Below is a small trained network, with its code and all its weights. Each question gives an input and a target symbol and asks what happens when units are switched off, that is, made to give their printed mean instead of their output.

import numpy as np


def w(rows, s, z=0):
    codes = np.array(rows[::2]) - 128.0
    scale = np.full(codes.shape[1], s)
    scale[-1] = z or s
    return codes * scale


def softmax(a):
    e = np.exp(a - a.max(-1, keepdims=True))
    return e / e.sum(-1, keepdims=True)


def log_softmax(a):
    a = a - a.max(-1, keepdims=True)
    return a - np.log(np.exp(a).sum(-1, keepdims=True))


def net(x, mask):
    ids = ['ΘΠΦΨβγδεζημξστ'.index(c) for c in x.split()]
    T = len(ids)
    res = E[ids] + P[:T]
    u = 0
    for l in range(2):
        r = res
        for j in range(3):
            rows = slice(4 * j, 4 * j + 4)
            q, k, v = (r @ M[l][rows].T for M in (Q, K, V))
            z = softmax(np.where(np.tri(T) > 0, q @ k.T / 4**0.5, -1e9)) @ v
            o = O[l][rows]
            res = res + np.where(mask[u + j], z, o[:, -1]) @ o[:, :-1]
        u += 3
    return log_softmax(res[-1] @ U[:, :-1].T + U[:, -1])


Q, K, V, O = {}, {}, {}, {}
E = w([
[140,63,96,166,20],'Θ',
[187,157,251,202,52],'Π',
[123,79,192,77,163],'Φ',
[127,55,169,118,115],'Ψ',
[184,135,29,60,104],'β',
[135,91,176,75,223],'γ',
[156,87,112,152,232],'δ',
[140,51,148,159,199],'ε',
[184,89,18,181,103],'ζ',
[138,35,141,177,120],'η',
[109,130,173,16,153],'μ',
[168,48,75,229,169],'ξ',
[151,127,129,66,229],'σ',
[109,140,126,22,31],'τ',
],0.014)
P = w([
[5,65,137,130,106],'0',
[206,70,134,131,114],'1',
[196,74,137,125,116],'2',
[185,79,139,119,116],'3',
[178,83,141,115,116],'4',
[170,86,144,111,114],'5',
[164,89,145,108,113],'6',
[158,92,147,104,113],'7',
[152,93,149,101,111],'8',
[147,96,151,98,109],'9',
],0.014)
Q[0] = w([
[131,134,188,177,91],'L0H1',
[125,79,182,110,184],'L0H1',
[108,247,65,127,117],'L0H1',
[99,181,97,194,183],'L0H1',
[122,58,98,114,120],'L0H2',
[203,90,122,124,134],'L0H2',
[75,134,99,203,125],'L0H2',
[137,81,152,102,117],'L0H2',
[149,172,109,78,239],'L0H3',
[159,101,207,62,100],'L0H3',
[62,47,188,157,151],'L0H3',
[148,155,189,208,174],'L0H3',
],0.013)
K[0] = w([
[116,62,126,140,110],'L0H1',
[125,171,216,125,201],'L0H1',
[127,86,32,27,125],'L0H1',
[126,41,69,101,156],'L0H1',
[117,174,119,110,174],'L0H2',
[76,115,166,176,99],'L0H2',
[175,85,92,77,130],'L0H2',
[103,148,147,185,130],'L0H2',
[146,206,101,103,211],'L0H3',
[92,100,253,52,104],'L0H3',
[176,72,218,158,136],'L0H3',
[70,90,175,158,199],'L0H3',
],0.013)
V[0] = w([
[80,91,99,49,87],'L0H1',
[69,69,164,164,254],'L0H1',
[148,88,35,71,160],'L0H1',
[102,64,107,125,105],'L0H1',
[95,108,134,57,79],'L0H2',
[165,108,14,175,172],'L0H2',
[211,146,205,136,71],'L0H2',
[151,129,193,161,88],'L0H2',
[201,166,209,78,91],'L0H3',
[150,106,112,112,60],'L0H3',
[67,188,96,112,108],'L0H3',
[120,146,166,62,41],'L0H3',
],0.0099)
O[0] = w([
[9,103,162,164,151,165],'L0H1',
[207,86,102,160,255,143],'L0H1',
[58,37,162,141,190,129],'L0H1',
[109,80,144,183,107,212],'L0H1',
[154,196,176,170,190,222],'L0H2',
[182,63,111,57,73,78],'L0H2',
[41,103,7,216,19,43],'L0H2',
[63,135,140,193,39,145],'L0H2',
[154,159,29,181,244,194],'L0H3',
[114,123,163,219,225,227],'L0H3',
[206,125,182,83,109,1],'L0H3',
[211,130,104,207,202,209],'L0H3',
],0.0064,0.0062)
Q[1] = w([
[6,114,134,65,174],'L1H1',
[212,106,104,162,126],'L1H1',
[116,145,148,68,122],'L1H1',
[94,66,143,118,126],'L1H1',
[29,151,138,99,126],'L1H2',
[195,169,141,148,122],'L1H2',
[9,97,182,67,152],'L1H2',
[35,96,202,96,119],'L1H2',
[130,131,128,165,130],'L1H3',
[218,183,58,177,103],'L1H3',
[47,90,115,115,91],'L1H3',
[189,102,98,119,118],'L1H3',
],0.013)
K[1] = w([
[151,164,122,118,203],'L1H1',
[103,30,137,165,58],'L1H1',
[124,146,152,68,142],'L1H1',
[188,103,128,167,215],'L1H1',
[129,185,104,104,101],'L1H2',
[118,88,190,100,144],'L1H2',
[197,246,74,105,106],'L1H2',
[175,161,60,90,53],'L1H2',
[103,131,160,159,141],'L1H3',
[56,190,178,177,121],'L1H3',
[154,68,116,195,97],'L1H3',
[86,169,148,115,97],'L1H3',
],0.012)
V[1] = w([
[186,154,183,40,188],'L1H1',
[220,189,168,87,52],'L1H1',
[80,63,97,167,104],'L1H1',
[176,104,77,211,175],'L1H1',
[32,85,147,81,59],'L1H2',
[18,144,158,119,117],'L1H2',
[104,217,116,117,94],'L1H2',
[155,56,119,255,80],'L1H2',
[56,85,133,71,121],'L1H3',
[152,34,95,228,215],'L1H3',
[138,65,121,186,112],'L1H3',
[115,209,128,71,146],'L1H3',
],0.0096)
O[1] = w([
[123,115,48,191,83,125],'L1H1',
[77,52,151,138,113,78],'L1H1',
[124,186,152,98,194,159],'L1H1',
[157,129,82,72,147,170],'L1H1',
[211,93,9,94,157,123],'L1H2',
[138,39,78,110,164,149],'L1H2',
[104,86,72,100,90,5],'L1H2',
[171,121,137,238,107,163],'L1H2',
[110,86,181,152,172,122],'L1H3',
[69,89,76,127,125,247],'L1H3',
[54,178,111,105,119,155],'L1H3',
[204,81,163,123,132,91],'L1H3',
],0.011,0.019)
U = w([
[148,144,121,153,253,153],'Θ',
[89,209,124,181,107,251],'Π',
[7,152,85,164,74,157],'Φ',
[32,115,29,190,64,92],'Ψ',
[122,154,76,78,144,78],'β',
[133,158,188,116,147,80],'γ',
[173,157,144,92,137,126],'δ',
[179,139,177,150,147,89],'ε',
[134,147,43,149,115,74],'ζ',
[155,111,115,216,122,69],'η',
[87,102,151,96,142,99],'μ',
[214,168,124,138,158,44],'ξ',
[114,177,143,86,149,63],'σ',
[141,70,60,119,114,126],'τ',
],0.0077,0.013)

Each question gives the input, a string of symbols that net reads in full, and the target symbol t.
The units are the heads (4 rows each of Q, K, V and O). Each row of codes is followed by its name. A weight is (code - 128) times the scale printed after its matrix; where a second scale follows, it is the last column's (O and U).
mask holds one flag per head, layer by layer. A switched-off head (its flag False) gives its mean, the last column of its rows in O, instead of its output. The means were averaged over made-up inputs and are rounded, as every weight is.
A unit's drop is (log p(t) with every unit on - log p(t) with that unit switched off) / (log p(t) with every unit on - log p(t) with every unit switched off).
The circuit of an input: a set's keep is (log p(t) with only the set's units on - log p(t) with every unit switched off) / (log p(t) with every unit on - log p(t) with every unit switched off). Starting from all 6 units, units are removed one at a time, each time the one whose removal leaves the highest keep (on an exact tie, the one counted first), for as long as the keep stays at least 0.8.
circuit, biggest first: the units of the circuit, biggest drop first
most important unit: the unit with the biggest drop
which heads matter: for each layer, one digit per head in row order, 1 if its drop is at least 0.15 and else 0, layers parted by /
drop when u is switched off: that unit's drop, to one decimal
input Θ μ μ, target Π: most important unit -> L0H1
input Π ξ μ ξ σ, target Π: which heads matter -> 101 / 111
input ξ η τ ζ Π μ, target ξ: which heads matter -> 101 / 011
input ξ ξ σ ζ Ψ β Π γ β Ψ, target ξ: circuit, biggest first -> (L0H1; L1H3)
input β γ γ ξ τ ε ξ, target Π: which heads matter -> 111 / 011
input Π μ ξ δ η ξ Ψ μ ξ Ψ, target Π: which heads matter -> 100 / 111
input τ ζ ε Π Ψ ξ σ, target τ: circuit, biggest first -> (L0H1; L1H2)
input Ψ δ τ, target Θ: which heads matter -> 001 / 010
input τ Ψ ξ τ μ γ δ δ Π ξ, target τ: which heads matter -> 110 / 010
input δ ξ τ μ ξ σ ζ ξ σ, target Π: which heads matter -> 000 / 110
input τ Φ Π γ η δ, target τ: circuit, biggest first -> (L0H1; L1H2)
input τ τ Ψ δ τ ε ξ δ Π γ, target τ: which heads matter -> 110 / 010
input μ Ψ Θ ε Π μ Θ ξ, target μ: circuit, biggest first -> (L0H2; L0H1; L1H1; L1H2)
input γ ξ ε ξ δ μ τ, target Θ: circuit, biggest first -> (L0H3)
input Π τ δ, target Π: circuit, biggest first -> (L0H3; L1H2)
input τ δ σ μ η σ ζ η Φ σ, target Φ: which heads matter -> 010 / 110
input σ γ ε ξ μ β ξ Π γ, target σ: which heads matter -> 111 / 110
input Φ Ψ τ Θ, target Θ: circuit, biggest first -> (L0H3; L1H1)
input η η Ψ μ τ Φ β β, target Π: which heads matter -> 101 / 010
input δ ξ Π σ μ τ, target δ: most important unit -> L0H3
input μ ζ γ ε η ζ τ Θ Π, target μ: which heads matter -> 110 / 111
input ξ Φ η μ μ, target Π: which heads matter -> 100 / 110
input ε Φ η Θ Ψ Π, target ε: circuit, biggest first -> (L0H1; L1H3; L0H3; L1H1)
input ξ Φ ζ Φ β τ Ψ τ ζ, target Π: circuit, biggest first -> (L0H1; L1H2)
input τ Φ ξ ε ζ ξ γ, target Π: drop when L1H2 is switched off -> 1.8
input δ τ ξ β β, target Π: drop when L0H1 is switched off -> 8.8
